Below are the code and all the weights of a small trained network. Each question names an input and a target symbol and asks about switching units off, where a switched-off unit gives its printed mean instead of its output.

import numpy as np


def w(rows, s, z=0):
    codes = np.array(rows[::2]) - 128.0
    scale = np.full(codes.shape[1], s)
    scale[-1] = z or s
    return codes * scale


def norm(h):
    return h / np.sqrt((h * h).mean(-1, keepdims=True) + 1e-5)


def f(y):
    return y / 2 * (1 + np.tanh(0.7978845608 * (y + 0.044715 * y**3)))


def softmax(a):
    e = np.exp(a - a.max(-1, keepdims=True))
    return e / e.sum(-1, keepdims=True)


def log_softmax(a):
    a = a - a.max(-1, keepdims=True)
    return a - np.log(np.exp(a).sum(-1, keepdims=True))


def net(x, mask):
    ids = ['γεζθμστ'.index(c) for c in x.split()]
    T = len(ids)
    res = E[ids] + P[:T]
    u = 0
    for l in range(3):
        q, k, v = (norm(res) @ M[l].T for M in (Q, K, V))
        z = softmax(np.where(np.tri(T) > 0, q @ k.T / 2**0.5, -1e9)) @ v
        res = res + np.where(mask[u], z, O[l][:, -1]) @ O[l][:, :-1]
        u += 1
        y = f(norm(res) @ A[l][:, :-1].T + A[l][:, -1])
        res = res + np.where(mask[u : u + 8], y, B[l][:, -1]) @ B[l][:, :-1]
        u += 8
    return log_softmax(norm(res)[-1] @ U[:, :-1].T + U[:, -1])


Q, K, V, O, A, B = {}, {}, {}, {}, {}, {}
E = w([
[144,122,68,182,182,89,124],'γ',
[152,97,102,9,190,86,123],'ε',
[143,163,138,117,152,111,133],'ζ',
[189,119,72,59,171,130,156],'θ',
[117,163,150,62,166,73,109],'μ',
[89,134,200,116,107,115,102],'σ',
[65,120,162,52,117,153,155],'τ',
],0.011)
P = w([
[133,118,159,113,190,187,125],'0',
[195,177,150,136,76,164,95],'1',
[108,105,170,128,202,184,154],'2',
[150,171,117,175,78,50,116],'3',
[109,90,174,129,207,177,170],'4',
[74,2,158,176,67,80,87],'5',
],0.0096)
Q[0] = w([
[203,243,146,129,126,121,152],'L0H0',
[169,172,185,114,219,255,96],'L0H0',
],0.0075)
K[0] = w([
[192,138,194,131,184,227,109],'L0H0',
[94,25,199,144,253,142,195],'L0H0',
],0.0073)
V[0] = w([
[161,46,113,101,169,98,29],'L0H0',
[203,228,93,72,141,153,253],'L0H0',
],0.0048)
O[0] = w([
[39,171,83,114,14,134,254,242],'L0H0',
[78,119,75,126,106,161,45,255],'L0H0',
],0.0077,0.0035)
A[0] = w([
[166,77,78,254,130,165,128,91],'L0N0',
[148,95,150,162,54,136,32,53],'L0N1',
[130,107,112,112,201,174,143,93],'L0N2',
[152,136,151,85,206,153,122,20],'L0N3',
[167,198,134,148,114,164,162,2],'L0N4',
[91,171,137,134,140,77,108,73],'L0N5',
[56,126,148,149,135,180,149,98],'L0N6',
[74,144,123,189,197,119,182,52],'L0N7',
],0.007,0.0036)
B[0] = w([
[159,163,127,2,93,155,170,166],'L0N0',
[123,156,28,60,183,142,138,132],'L0N1',
[44,171,109,154,75,207,154,255],'L0N2',
[98,143,100,158,35,126,172,182],'L0N3',
[95,135,104,60,121,104,124,93],'L0N4',
[157,85,163,106,80,104,115,117],'L0N5',
[254,140,171,124,191,166,65,166],'L0N6',
[180,238,107,28,180,190,125,167],'L0N7',
],0.0055,0.0027)
Q[1] = w([
[112,89,103,178,127,12,77],'L1H0',
[102,2,153,168,180,142,149],'L1H0',
],0.0095)
K[1] = w([
[198,171,110,118,2,86,59],'L1H0',
[117,87,120,209,161,11,86],'L1H0',
],0.0091)
V[1] = w([
[58,253,168,180,128,3,34],'L1H0',
[70,25,233,22,118,130,87],'L1H0',
],0.0042)
O[1] = w([
[163,253,128,75,146,164,157,1],'L1H0',
[60,108,142,159,212,60,157,150],'L1H0',
],0.0066,0.0033)
A[1] = w([
[72,146,127,104,169,138,144,82],'L1N0',
[194,149,167,144,154,82,146,12],'L1N1',
[136,105,111,76,150,137,147,219],'L1N2',
[179,112,174,116,82,112,126,61],'L1N3',
[121,142,119,201,155,195,194,9],'L1N4',
[136,170,157,254,135,190,112,5],'L1N5',
[183,100,87,119,128,82,162,149],'L1N6',
[152,126,129,172,122,92,110,157],'L1N7',
],0.0098,0.0022)
B[1] = w([
[208,184,126,185,29,101,109,211],'L1N0',
[138,59,188,92,127,163,128,117],'L1N1',
[113,230,134,195,120,142,110,254],'L1N2',
[236,117,51,153,45,110,159,127],'L1N3',
[172,94,76,86,122,129,34,180],'L1N4',
[203,99,136,218,27,126,253,142],'L1N5',
[97,107,220,157,135,128,101,193],'L1N6',
[71,79,152,105,150,175,139,123],'L1N7',
],0.0066,0.0044)
Q[2] = w([
[79,101,163,164,138,253,111],'L2H0',
[217,111,239,118,84,212,159],'L2H0',
],0.006)
K[2] = w([
[120,95,118,255,227,219,167],'L2H0',
[163,101,171,250,144,89,82],'L2H0',
],0.0051)
V[2] = w([
[187,80,38,250,220,90,206],'L2H0',
[184,93,64,10,170,5,104],'L2H0',
],0.0029)
O[2] = w([
[178,149,89,60,40,73,131,3],'L2H0',
[117,194,167,181,2,180,138,8],'L2H0',
],0.0054,0.0015)
A[2] = w([
[81,85,56,73,145,139,158,65],'L2N0',
[135,115,126,86,111,93,69,150],'L2N1',
[205,104,219,116,139,100,223,4],'L2N2',
[223,111,127,140,3,121,171,72],'L2N3',
[26,102,104,139,75,81,254,42],'L2N4',
[136,195,174,145,141,108,179,119],'L2N5',
[105,86,91,134,80,147,86,14],'L2N6',
[107,142,120,112,121,87,131,133],'L2N7',
],0.01,0.005)
B[2] = w([
[119,117,137,162,83,99,117,183],'L2N0',
[142,153,105,148,141,172,168,167],'L2N1',
[180,74,115,10,112,100,197,136],'L2N2',
[185,110,177,199,141,166,151,182],'L2N3',
[82,192,141,138,82,100,218,255],'L2N4',
[142,88,155,113,76,108,61,138],'L2N5',
[140,48,63,150,99,102,110,152],'L2N6',
[123,92,150,150,116,131,137,158],'L2N7',
],0.012,0.0076)
U = w([
[214,110,176,234,119,165,166,53],'γ',
[53,173,148,151,95,84,219,193],'ε',
[161,230,70,82,168,161,121,180],'ζ',
[100,49,32,159,100,120,92,119],'θ',
[133,171,204,134,65,79,16,4],'μ',
[178,79,154,26,145,87,162,177],'σ',
[59,101,166,152,254,119,115,150],'τ',
],0.0062,0.0016)

Each question gives the input, a string of symbols that net reads in full, and the target symbol t.
The units are the heads (2 rows each of Q, K, V and O) and the neurons (one row each of A and B). Each row of codes is followed by its name. A weight is (code - 128) times the scale printed after its matrix; where a second scale follows, it is the last column's (O, A, B and U).
mask holds one flag per unit, layer by layer, with each layer's heads first. A switched-off unit (its flag False) gives its mean, the last column of its rows in O or B, instead of its output. The means were averaged over made-up inputs and are rounded, as every weight is.
A unit's drop is (log p(t) with every unit on - log p(t) with that unit switched off) / (log p(t) with every unit on - log p(t) with every unit switched off).
The circuit of an input: a set's keep is (log p(t) with only the set's units on - log p(t) with every unit switched off) / (log p(t) with every unit on - log p(t) with every unit switched off). Starting from the 12 units with the biggest drops (on a tie, the unit counted first), units are removed one at a time, each time the one whose removal leaves the highest keep (on an exact tie, the one counted first), for as long as the keep stays at least 0.8.
circuit, biggest first: the units of the circuit, biggest drop first
most important unit: the unit with the biggest drop
k most important neurons: the k neurons with the biggest drops, biggest first
top k neurons in layer l: the k neurons of layer l with the biggest drops, biggest first
drop of u: that unit's drop, to one decimal
input σ ε μ γ ε σ, target γ: most important neuron	[L1N3]
input ε γ θ σ γ ε, target σ: circuit, biggest first	[L0H0 L2N2 L1H0]
input ζ μ ε ε, target μ: 2 most important neurons	[L2N5 L2N4]
input γ σ θ ε, target σ: 2 most important neurons	[L2N2 L1N1]
input ε ε ε σ ε θ, target σ: circuit, biggest first	[L0H0 L2N2 L1H0]
input ε μ τ μ, target μ: circuit, biggest first	[L1H0 L2N4 L2N5]
input θ τ ε μ ε θ, target μ: 2 most important neurons	[L2N5 L1N2]
input ε ζ ε γ τ τ, target γ: 3 most important neurons	[L1N3 L2N3 L0N6]
input ε τ ε μ γ σ, target μ: 2 most important neurons	[L2N4 L2N5]
input ε γ τ, target τ: 2 most important neurons	[L0N6 L2N4]
input γ γ γ σ, target γ: 2 most important neurons	[L2N3 L1N3]
input ε ε ε θ θ, target θ: 2 most important neurons	[L1N4 L2N4]
input ε ε γ γ ζ, target γ: 2 most important neurons	[L1N5 L2N3]
input μ σ ε τ, target σ: most important unit	L0H0
input θ γ θ τ, target γ: 4 most important neurons	[L1N3 L2N3 L0N2 L0N0]
input σ γ ε θ, target γ: 2 most important neurons	[L0N0 L2N3]
input ε ζ μ μ σ γ, target μ: 3 most important neurons	[L0N0 L2N5 L2N4]
input ε θ ζ γ ε ε, target γ: 2 most important neurons	[L1N3 L2N3]
input ε θ γ, target ζ: top 2 neurons in layer 0	[L0N7 L0N0]
input ε γ γ μ γ σ, target μ: drop of L0N6	0.0
input τ ε θ ζ ε θ, target ζ: drop of L0H0	0.2
input γ ζ γ τ γ ε, target τ: drop of L0H0	0.8
input ε ζ ε γ, target ζ: drop of L1H0	1.0
input ε ζ ζ θ, target ζ: top neuron in layer 1	[L1N0]
input θ γ γ θ ε ε, target θ: top 2 neurons in layer 2	[L2N4 L2N1]
